Here is a tiny trained network, its code and every weight. The questions are about switching its units off for an input and a target symbol, where a switched-off unit gives its printed mean instead of its output.

import numpy as np


def w(rows, s, z=0):
    codes = np.array(rows[::2]) - 128.0
    scale = np.full(codes.shape[1], s)
    scale[-1] = z or s
    return codes * scale


def norm(h):
    return h / np.sqrt((h * h).mean(-1, keepdims=True) + 1e-5)


def f(y):
    return np.maximum(y, 0)


def softmax(a):
    e = np.exp(a - a.max(-1, keepdims=True))
    return e / e.sum(-1, keepdims=True)


def log_softmax(a):
    a = a - a.max(-1, keepdims=True)
    return a - np.log(np.exp(a).sum(-1, keepdims=True))


def net(x, mask):
    ids = ['βγδεζηθλμξπστφψ'.index(c) for c in x.split()]
    T = len(ids)
    res = E[ids] + P[:T]
    u = 0
    for l in range(2):
        q, k, v = (norm(res) @ M[l].T for M in (Q, K, V))
        z = softmax(np.where(np.tri(T) > 0, q @ k.T / 3**0.5, -1e9)) @ v
        res = res + np.where(mask[u], z, O[l][:, -1]) @ O[l][:, :-1]
        u += 1
        y = f(norm(res) @ A[l][:, :-1].T + A[l][:, -1])
        res = res + np.where(mask[u : u + 8], y, B[l][:, -1]) @ B[l][:, :-1]
        u += 8
    return log_softmax(norm(res)[-1] @ U[:, :-1].T + U[:, -1])


Q, K, V, O, A, B = {}, {}, {}, {}, {}, {}
E = w([
[94,109,183,167,31,164,96,138,65],'β',
[143,158,40,197,115,77,135,85,22],'γ',
[35,68,150,142,199,131,113,140,170],'δ',
[183,122,63,130,104,88,206,196,167],'ε',
[72,63,135,52,63,114,140,122,49],'ζ',
[150,119,159,177,161,119,190,76,93],'η',
[52,114,3,41,92,147,89,89,82],'θ',
[111,125,98,99,76,131,180,69,136],'λ',
[106,205,134,156,96,140,136,104,184],'μ',
[191,108,165,185,159,130,215,74,69],'ξ',
[186,128,67,88,83,174,175,110,125],'π',
[154,134,111,118,97,213,129,91,115],'σ',
[152,169,189,55,177,121,81,115,116],'τ',
[209,45,73,173,134,180,106,149,124],'φ',
[116,147,163,102,144,217,145,198,104],'ψ',
],0.017)
P = w([
[136,129,119,179,142,127,210,34,1],'0',
[148,162,111,188,151,139,188,52,57],'1',
[153,173,93,176,178,146,150,84,63],'2',
[147,165,119,162,124,142,155,100,112],'3',
[144,149,131,138,117,134,134,119,131],'4',
[156,152,129,126,114,129,112,132,171],'5',
[154,143,107,102,112,137,82,133,195],'6',
[143,125,113,74,95,142,77,144,215],'7',
[139,111,124,58,80,134,66,161,231],'8',
],0.0081)
Q[0] = w([
[219,54,143,176,232,56,115,62,179],'L0H0',
[75,166,138,93,64,210,161,42,222],'L0H0',
[154,252,167,76,160,194,125,63,128],'L0H0',
],0.027)
K[0] = w([
[132,120,160,248,212,87,150,98,155],'L0H0',
[120,139,117,71,148,252,136,139,181],'L0H0',
[196,116,151,161,124,226,67,117,116],'L0H0',
],0.031)
V[0] = w([
[159,129,121,68,99,254,109,114,139],'L0H0',
[202,139,106,128,142,63,170,154,86],'L0H0',
[126,135,128,120,118,148,110,132,123],'L0H0',
],0.0056)
O[0] = w([
[117,124,97,229,117,189,206,47,254,254],'L0H0',
[168,150,199,98,131,86,98,137,124,139],'L0H0',
[124,121,120,124,133,127,128,124,134,143],'L0H0',
],0.0046,0.0036)
A[0] = w([
[69,108,156,88,209,96,74,162,177,71],'L0N0',
[140,148,59,98,148,10,215,235,157,4],'L0N1',
[16,75,175,143,233,141,131,209,169,84],'L0N2',
[192,82,117,134,169,157,18,168,157,23],'L0N3',
[173,89,205,171,210,149,172,152,67,104],'L0N4',
[59,43,180,73,98,75,151,183,104,131],'L0N5',
[153,174,171,50,207,182,108,203,164,98],'L0N6',
[78,108,245,172,7,177,8,155,90,74],'L0N7',
],0.014,0.0034)
B[0] = w([
[152,148,154,114,224,99,67,65,253,148],'L0N0',
[136,110,132,197,86,29,118,222,180,161],'L0N1',
[79,63,142,183,218,158,39,218,153,166],'L0N2',
[161,127,125,153,55,225,148,186,143,161],'L0N3',
[164,152,189,196,161,111,168,122,115,227],'L0N4',
[124,65,193,80,70,72,183,146,88,185],'L0N5',
[178,203,202,98,19,217,161,97,100,174],'L0N6',
[114,86,80,201,95,161,145,36,238,254],'L0N7',
],0.013,0.0092)
Q[1] = w([
[185,202,195,147,220,180,138,76,90],'L1H0',
[160,110,51,243,160,94,142,107,5],'L1H0',
[193,215,150,59,50,206,191,150,175],'L1H0',
],0.015)
K[1] = w([
[191,126,170,115,176,168,174,121,108],'L1H0',
[102,132,143,206,145,75,134,100,26],'L1H0',
[172,152,139,118,64,251,84,150,170],'L1H0',
],0.02)
V[1] = w([
[126,152,186,116,103,182,60,179,121],'L1H0',
[222,44,87,134,93,161,115,182,98],'L1H0',
[3,123,116,200,111,148,112,171,118],'L1H0',
],0.019)
O[1] = w([
[57,201,145,152,197,135,201,130,86,4],'L1H0',
[254,160,79,103,160,214,177,152,40,163],'L1H0',
[120,147,162,172,96,137,73,18,58,162],'L1H0',
],0.0095,0.0026)
A[1] = w([
[142,128,66,110,142,140,150,61,131,79],'L1N0',
[83,188,221,77,129,85,40,109,148,85],'L1N1',
[28,139,24,4,156,137,47,107,70,3],'L1N2',
[94,167,100,112,171,101,155,34,102,54],'L1N3',
[141,46,200,66,145,135,74,119,116,79],'L1N4',
[201,209,183,36,144,90,150,75,132,152],'L1N5',
[100,130,115,43,76,39,88,114,139,180],'L1N6',
[92,181,216,79,138,171,112,96,117,83],'L1N7',
],0.02,0.0035)
B[1] = w([
[66,117,137,176,121,105,117,89,146,234],'L1N0',
[152,201,104,92,151,116,58,145,201,204],'L1N1',
[118,170,5,135,87,180,83,218,140,182],'L1N2',
[124,89,86,90,165,71,155,134,95,166],'L1N3',
[92,32,155,115,145,141,101,104,123,188],'L1N4',
[95,121,147,59,149,112,77,77,152,215],'L1N5',
[137,158,147,74,101,169,161,184,58,254],'L1N6',
[133,150,139,174,62,97,103,160,98,216],'L1N7',
],0.022,0.008)
U = w([
[52,142,62,143,194,44,187,97,60,254],'β',
[84,46,198,41,66,148,151,108,76,179],'γ',
[93,191,234,239,96,165,95,170,59,92],'δ',
[226,124,230,137,206,60,187,60,156,128],'ε',
[151,126,131,142,128,135,115,124,132,31],'ζ',
[121,180,81,58,202,185,147,13,102,185],'η',
[116,44,132,180,221,139,16,168,121,121],'θ',
[63,137,122,134,170,131,233,209,221,116],'λ',
[43,165,8,94,93,170,77,196,121,154],'μ',
[233,77,39,30,124,117,162,106,254,7],'ξ',
[112,105,103,229,62,151,157,24,213,180],'π',
[184,84,112,214,103,26,142,226,160,67],'σ',
[115,248,168,31,77,103,65,103,187,152],'τ',
[222,97,114,205,196,212,175,160,92,127],'φ',
[213,118,96,155,109,77,7,39,25,70],'ψ',
],0.0083,0.0032)

Each question gives the input, a string of symbols that net reads in full, and the target symbol t.
The units are the heads (3 rows each of Q, K, V and O) and the neurons (one row each of A and B). Each row of codes is followed by its name. A weight is (code - 128) times the scale printed after its matrix; where a second scale follows, it is the last column's (O, A, B and U).
mask holds one flag per unit, layer by layer, with each layer's heads first. A switched-off unit (its flag False) gives its mean, the last column of its rows in O or B, instead of its output. The means were averaged over made-up inputs and are rounded, as every weight is.
A unit's drop is (log p(t) with every unit on - log p(t) with that unit switched off) / (log p(t) with every unit on - log p(t) with every unit switched off).
The circuit of an input: a set's keep is (log p(t) with only the set's units on - log p(t) with every unit switched off) / (log p(t) with every unit on - log p(t) with every unit switched off). Starting from the 12 units with the biggest drops (on a tie, the unit counted first), units are removed one at a time, each time the one whose removal leaves the highest keep (on an exact tie, the one counted first), for as long as the keep stays at least 0.8.
circuit, biggest first: the units of the circuit, biggest drop first
most important unit: the unit with the biggest drop
k most important neurons: the k neurons with the biggest drops, biggest first
top k neurons in layer l: the k neurons of layer l with the biggest drops, biggest first
input π ζ φ β ζ γ τ μ π, target λ: circuit, biggest first	[L1H0, L0N3, L0N6]
input γ λ ζ ψ ξ θ τ ζ ψ, target δ: circuit, biggest first	[L0N6, L0N2, L1N7]
input β β ψ β π φ β μ, target η: circuit, biggest first	[L0N3, L1H0, L1N5]
input φ β λ ξ ζ ζ τ ζ λ, target λ: circuit, biggest first	[L0N3, L1H0]
input β β β ψ λ, target β: 2 most important neurons	[L0N6, L0N2]
input μ β β τ μ σ, target λ: circuit, biggest first	[L1H0, L0N6]
input θ δ φ ψ δ σ, target β: circuit, biggest first	[L0N6, L1H0, L1N3, L0N2]
input ε β μ, target τ: circuit, biggest first	[L1H0, L0N7, L1N1]
input θ ε ε, target σ: circuit, biggest first	[L0N1]
input π σ γ ξ β δ ζ ε σ, target π: circuit, biggest first	[L0H0, L1N6]
input γ β β π ξ β σ θ μ, target π: circuit, biggest first	[L0H0, L1N1]
input β π ε θ β β φ, target φ: circuit, biggest first	[L1H0, L0N3]
input β ζ ψ γ μ, target β: circuit, biggest first	[L1H0, L1N3, L0N2]
input ζ ψ θ ψ θ φ φ β σ, target η: circuit, biggest first	[L1H0, L0N3, L0H0, L1N5]
input β μ ψ π, target β: 2 most important neurons	[L0N6, L1N3]
input φ σ θ μ θ θ η, target ε: top 2 neurons in layer 0	[L0N4, L0N7]
input γ ψ μ β γ ζ λ, target γ: most important unit	L0N4
input ψ λ θ τ σ η φ π μ, target η: circuit, biggest first	[L1H0, L0N3, L1N5]
input ψ φ ε π, target η: top 2 neurons in layer 0	[L0N3, L0N7]
input γ ψ λ β β σ ζ η, target ε: most important unit	L0N4
input θ φ ξ ζ π, target ξ: top 2 neurons in layer 0	[L0N4, L0N7]
input β ζ η λ μ λ, target τ: 2 most important neurons	[L1N1, L0N7]
input β ψ π β ε μ λ, target τ: 4 most important neurons	[L0N4, L0N7, L1N1, L0N2]
input ξ β ζ μ, target τ: 2 most important neurons	[L0N4, L1N1]
input π β φ λ, target η: 2 most important neurons	[L0N3, L0N7]
input φ ξ τ η ψ τ μ μ, target λ: top 2 neurons in layer 0	[L0N3, L0N6]
input β ψ η λ φ, target φ: most important unit	L0N3
